Below are the code and all the weights of a small trained network. Each question names an input and a class and asks about switching units off, where a switched-off unit gives its printed mean instead of its output.

import numpy as np


def w(rows, s, z=0):
    codes = np.array(rows[::2]) - 128.0
    scale = np.full(codes.shape[1], s)
    scale[-1] = z or s
    return codes * scale


def f(y):
    return y / 2 * (1 + np.tanh(0.7978845608 * (y + 0.044715 * y**3)))


def log_softmax(a):
    a = a - a.max(-1, keepdims=True)
    return a - np.log(np.exp(a).sum(-1, keepdims=True))


def net(x, mask):
    res = np.array(x, float).reshape(1, 6) / 4 @ E
    y = f(res @ A[0][:, :-1].T + A[0][:, -1])
    res = res + np.where(mask, y, B[0][:, -1]) @ B[0][:, :-1]
    return log_softmax(res[-1] @ U[:, :-1].T + U[:, -1])


A, B = {}, {}
E = w([
[138,242,116,199,215],'x0',
[151,136,172,108,123],'x1',
[132,129,139,123,128],'x2',
[141,94,211,248,78],'x3',
[18,167,160,113,58],'x4',
[115,122,108,139,137],'x5',
],0.011)
A[0] = w([
[93,173,145,133,114,3],'neuron 0',
[85,176,127,103,82,100],'neuron 1',
[202,113,92,141,144,43],'neuron 2',
[130,249,137,181,175,187],'neuron 3',
[129,113,159,109,138,181],'neuron 4',
[140,136,166,211,125,138],'neuron 5',
[208,61,114,127,185,23],'neuron 6',
[125,83,170,193,100,96],'neuron 7',
[105,89,125,187,127,39],'neuron 8',
[149,183,132,137,125,129],'neuron 9',
[118,75,157,105,125,156],'neuron 10',
[123,23,116,91,71,122],'neuron 11',
[122,53,125,106,87,139],'neuron 12',
[121,185,89,20,183,73],'neuron 13',
[103,151,123,130,140,137],'neuron 14',
[190,104,96,132,148,109],'neuron 15',
[131,134,110,133,98,107],'neuron 16',
[19,168,157,115,89,67],'neuron 17',
[157,132,118,110,79,135],'neuron 18',
[122,104,141,117,133,152],'neuron 19',
[162,118,153,187,78,58],'neuron 20',
[117,115,98,76,145,77],'neuron 21',
[109,138,124,133,150,184],'neuron 22',
[162,101,109,138,148,53],'neuron 23',
],0.017,0.0024)
B[0] = w([
[112,156,146,122,162,166],'neuron 0',
[99,155,198,102,133,186],'neuron 1',
[82,181,174,106,180,169],'neuron 2',
[222,177,93,218,150,252],'neuron 3',
[94,134,102,155,143,139],'neuron 4',
[122,57,64,95,86,200],'neuron 5',
[48,191,203,109,131,190],'neuron 6',
[111,62,86,66,103,202],'neuron 7',
[125,91,125,118,111,163],'neuron 8',
[146,147,114,176,112,162],'neuron 9',
[131,153,98,179,125,170],'neuron 10',
[220,178,86,185,152,225],'neuron 11',
[181,156,108,190,133,197],'neuron 12',
[112,2,56,94,57,235],'neuron 13',
[128,132,131,134,140,152],'neuron 14',
[94,155,194,123,136,169],'neuron 15',
[135,115,146,133,147,132],'neuron 16',
[60,188,226,93,166,230],'neuron 17',
[127,105,117,166,175,146],'neuron 18',
[125,135,113,143,131,139],'neuron 19',
[100,63,109,76,114,186],'neuron 20',
[139,67,101,100,122,170],'neuron 21',
[137,127,139,142,122,147],'neuron 22',
[141,149,196,102,122,150],'neuron 23',
],0.021,0.019)
U = w([
[174,109,88,169,101,255],'0',
[94,9,88,69,52,39],'1',
[58,124,181,82,113,77],'2',
],0.012,0.0022)

Each question gives the input, the list of numbers given to net, and the class t.
The units are the neurons (one row each of A and B). Each row of codes is followed by its name. A weight is (code - 128) times the scale printed after its matrix; where a second scale follows, it is the last column's (A, B and U).
mask holds one flag per neuron, in row order. A switched-off neuron (its flag False) gives its mean, the last column of its row in B, instead of its output. The means were averaged over made-up inputs and are rounded, as every weight is.
A unit's drop is (log p(t) with every unit on - log p(t) with that unit switched off) / (log p(t) with every unit on - log p(t) with every unit switched off).
The circuit of an input: a set's keep is (log p(t) with only the set's units on - log p(t) with every unit switched off) / (log p(t) with every unit on - log p(t) with every unit switched off). Starting from the 12 units with the biggest drops (on a tie, the unit counted first), units are removed one at a time, each time the one whose removal leaves the highest keep (on an exact tie, the one counted first), for as long as the keep stays at least 0.8.
circuit, biggest first: the units of the circuit, biggest drop first
k most important neurons: the k neurons with the biggest drops, biggest first
drop of u: that unit's drop, to one decimal
input [1,8,-5,-5,-3,-6], class 1: circuit, biggest first => neuron 13
input [-3,5,8,5,-5,1], class 1: 3 most important neurons => neuron 17; neuron 7; neuron 20
input [-5,-3,6,-5,-6,7], class 2: 2 most important neurons => neuron 6; neuron 3
input [-4,1,-6,4,5,3], class 2: 3 most important neurons => neuron 3; neuron 17; neuron 13
input [-6,5,6,-2,-7,-5], class 2: 2 most important neurons => neuron 6; neuron 3
input [0,-1,7,-3,4,7], class 2: 3 most important neurons => neuron 17; neuron 5; neuron 7
input [0,8,-8,-6,-7,-6], class 2: 3 most important neurons => neuron 6; neuron 2; neuron 15
input [-6,-6,4,6,1,7], class 0: 2 most important neurons => neuron 11; neuron 13
input [-5,-8,-7,-5,-2,7], class 0: 3 most important neurons => neuron 11; neuron 7; neuron 12
input [-6,7,6,4,6,-1], class 0: 2 most important neurons => neuron 11; neuron 12
input [-6,-7,7,-6,3,1], class 0: 4 most important neurons => neuron 11; neuron 12; neuron 7; neuron 5
input [-8,-4,3,5,7,6], class 0: 2 most important neurons => neuron 11; neuron 12
input [2,-3,8,-6,8,-1], class 2: 2 most important neurons => neuron 17; neuron 1
input [-8,4,2,6,2,-2], class 0: circuit, biggest first => neuron 11
input [-8,-2,-5,6,1,-4], class 0: drop of neuron 11 => 3.5
input [-5,6,6,-3,4,0], class 0: drop of neuron 11 => 0.5
input [7,6,8,8,3,1], class 1: drop of neuron 20 => 1.0
input [3,-8,-6,-5,-1,2], class 1: drop of neuron 13 => 1.3
